[[137 154 152 136 156 137 144 152]
 [135 156 138 131 133 146 156 145]]
->
[[135 156 138 131 133 146 156 145]
 [137 154 152 136 156 137 144 152]]

[[136 116 148 134 127 119 139 125]
 [118 119 147 117 118 119 130 132]
 [117 122 115 136 114 127 122 112]
 [122 132 138 121 150 134 119 126]
 [141 125 116 108 123 121 125 121]
 [104 127 139 125 134 131 117 124]
 [134 133 127 154 129 132 137 131]
 [132 140 132 125 149 132 116 116]
 [121 120 112 118 109 125 128 131]
 [121 151 138 132 126 132 122 140]
 [129 153 131 137 131 132 118 128]]
->
[[129 153 131 137 131 132 118 128]
 [121 151 138 132 126 132 122 140]
 [121 120 112 118 109 125 128 131]
 [132 140 132 125 149 132 116 116]
 [134 133 127 154 129 132 137 131]
 [104 127 139 125 134 131 117 124]
 [141 125 116 108 123 121 125 121]
 [122 132 138 121 150 134 119 126]
 [117 122 115 136 114 127 122 112]
 [118 119 147 117 118 119 130 132]
 [136 116 148 134 127 119 139 125]]

[[122 132 141 110 126 132 130 148 132 123 124 115 115 116 134]
 [136 123 114 122 109 132 140 138 134 112 133 113 134 131 126]
 [138 117 119 134 133 107 123 117 113 135 138 122 135 123 118]
 [122 130 130 123 154 125 114 146 124 107 135 134 125 126 128]
 [130 121 103 140 119 130 124 119 110 130 118 130 136 138 125]]
->
[[130 121 103 140 119 130 124 119 110 130 118 130 136 138 125]
 [122 130 130 123 154 125 114 146 124 107 135 134 125 126 128]
 [138 117 119 134 133 107 123 117 113 135 138 122 135 123 118]
 [136 123 114 122 109 132 140 138 134 112 133 113 134 131 126]
 [122 132 141 110 126 132 130 148 132 123 124 115 115 116 134]]

[[127 129 107 131 128 128 128 145 130 134]
 [126 129 126 133 128 129 124 132 109 145]
 [126 130 125 132 128 131 125 131 110 145]
 [123 129 127 130 129 131 124 129 112 149]
 [129 129 106 131 128 126 129 146 131 129]
 [129 129 105 130 128 125 130 147 139 124]
 [121 130 125 130 130 135 125 128 112 154]]
->
[[121 130 125 130 130 135 125 128 112 154]
 [129 129 105 130 128 125 130 147 139 124]
 [129 129 106 131 128 126 129 146 131 129]
 [123 129 127 130 129 131 124 129 112 149]
 [126 130 125 132 128 131 125 131 110 145]
 [126 129 126 133 128 129 124 132 109 145]
 [127 129 107 131 128 128 128 145 130 134]]

[[109 124 126 137 119 150 133 111 139 112]
 [124 108 127 114 128 135 132 153 147 110]
 [128 135 123 151 121 132 143 137 113 135]
 [122 128 126 120 132 118 129 147 113 122]]
->
[[122 128 126 120 132 118 129 147 113 122]
 [128 135 123 151 121 132 143 137 113 135]
 [124 108 127 114 128 135 132 153 147 110]
 [109 124 126 137 119 150 133 111 139 112]]

[[128 117 116 147]
 [132 129 137 127]
 [122 140 127 128]
 [139 128 131 125]
 [136 128 133 138]
 [126 137 128 131]
 [123 150 139 137]
 [138 128 129 137]
 [135 130 137 137]
 [132 133 125 132]
 [130 137 134 127]]
->
[[130 137 134 127]
 [132 133 125 132]
 [135 130 137 137]
 [138 128 129 137]
 [123 150 139 137]
 [126 137 128 131]
 [136 128 133 138]
 [139 128 131 125]
 [122 140 127 128]
 [132 129 137 127]
 [128 117 116 147]]
---
[[152 148 131 139 132 135 125 124 136]
 [117 112 122 120 105 110 120 115 114]
 [137 152 148 134 143 144 146 144 139]
 [109 102 109 123 123 128 133 134 130]]
->
[[130 134 133 128 123 123 109 102 109]
 [139 144 146 144 143 134 148 152 137]
 [114 115 120 110 105 120 122 112 117]
 [136 124 125 135 132 139 131 148 152]]

[[118 106 119 115 130 124 146 116 119 147 134 120 129]
 [128 110 134 141 123 135 114 132 144 146 147 132 140]
 [125 119 116 114 114 121 132 121 115 125 158 121 127]]
->
[[127 121 158 125 115 121 132 121 114 114 116 119 125]
 [140 132 147 146 144 132 114 135 123 141 134 110 128]
 [129 120 134 147 119 116 146 124 130 115 119 106 118]]

[[134 138 125 115 129 121 132 125 118 125 129 144 133]
 [127 126 107 115 129 121 118 121 102 108 115 130 131]
 [134 138 116 115 126 121 118 102 118 128 125 130 131]
 [134 138 122 116 142 132 132 125 117 109 115 123 131]]
->
[[131 123 115 109 117 125 132 132 142 116 122 138 134]
 [131 130 125 128 118 102 118 121 126 115 116 138 134]
 [131 130 115 108 102 121 118 121 129 115 107 126 127]
 [133 144 129 125 118 125 132 121 129 115 125 138 134]]

[[125 136 128 128 131 128 132]
 [127 123 128 125 129 130 136]
 [127 119 127 131 119 127 119]
 [128 135 125 127 134 128 134]
 [126 131 128 128 105 131 125]
 [128 115 132 131 122 128 130]
 [128 130 128 131 131 127 125]]
->
[[125 127 131 131 128 130 128]
 [130 128 122 131 132 115 128]
 [125 131 105 128 128 131 126]
 [134 128 134 127 125 135 128]
 [119 127 119 131 127 119 127]
 [136 130 129 125 128 123 127]
 [132 128 131 128 128 136 125]]

[[128 128 128 139 128 118 133 126 121 130 142 129]
 [127 133 129 132 129 132 122 130 132 134 118 146]
 [131 126 129 124 126 117 125 127 123 129 137 150]]
->
[[150 137 129 123 127 125 117 126 124 129 126 131]
 [146 118 134 132 130 122 132 129 132 129 133 127]
 [129 142 130 121 126 133 118 128 139 128 128 128]]

[[133 112 150 104 154]
 [130 115 129 141 123]
 [137 136 110 133 137]
 [117 136 123 125 133]]
->
[[133 125 123 136 117]
 [137 133 110 136 137]
 [123 141 129 115 130]
 [154 104 150 112 133]]

[[104 135 115 125 111 122 137 137 130 117 139 107 104 124 147]
 [137 122 140 128 116 135  99 119 101 136 120 143 130 133 101]
 [118 129 122 130 129 125 111 107 136 106 116 129 129 130 134]
 [121 126 125 133 128 127 108 104 135 104 117 130 132 130 135]
 [127 129 126 116 120 124 140 149 110 149 134 123 115 123 112]]
->
[[112 123 115 123 134 149 110 149 140 124 120 116 126 129 127]
 [135 130 132 130 117 104 135 104 108 127 128 133 125 126 121]
 [134 130 129 129 116 106 136 107 111 125 129 130 122 129 118]
 [101 133 130 143 120 136 101 119  99 135 116 128 140 122 137]
 [147 124 104 107 139 117 130 137 137 122 111 125 115 135 104]]
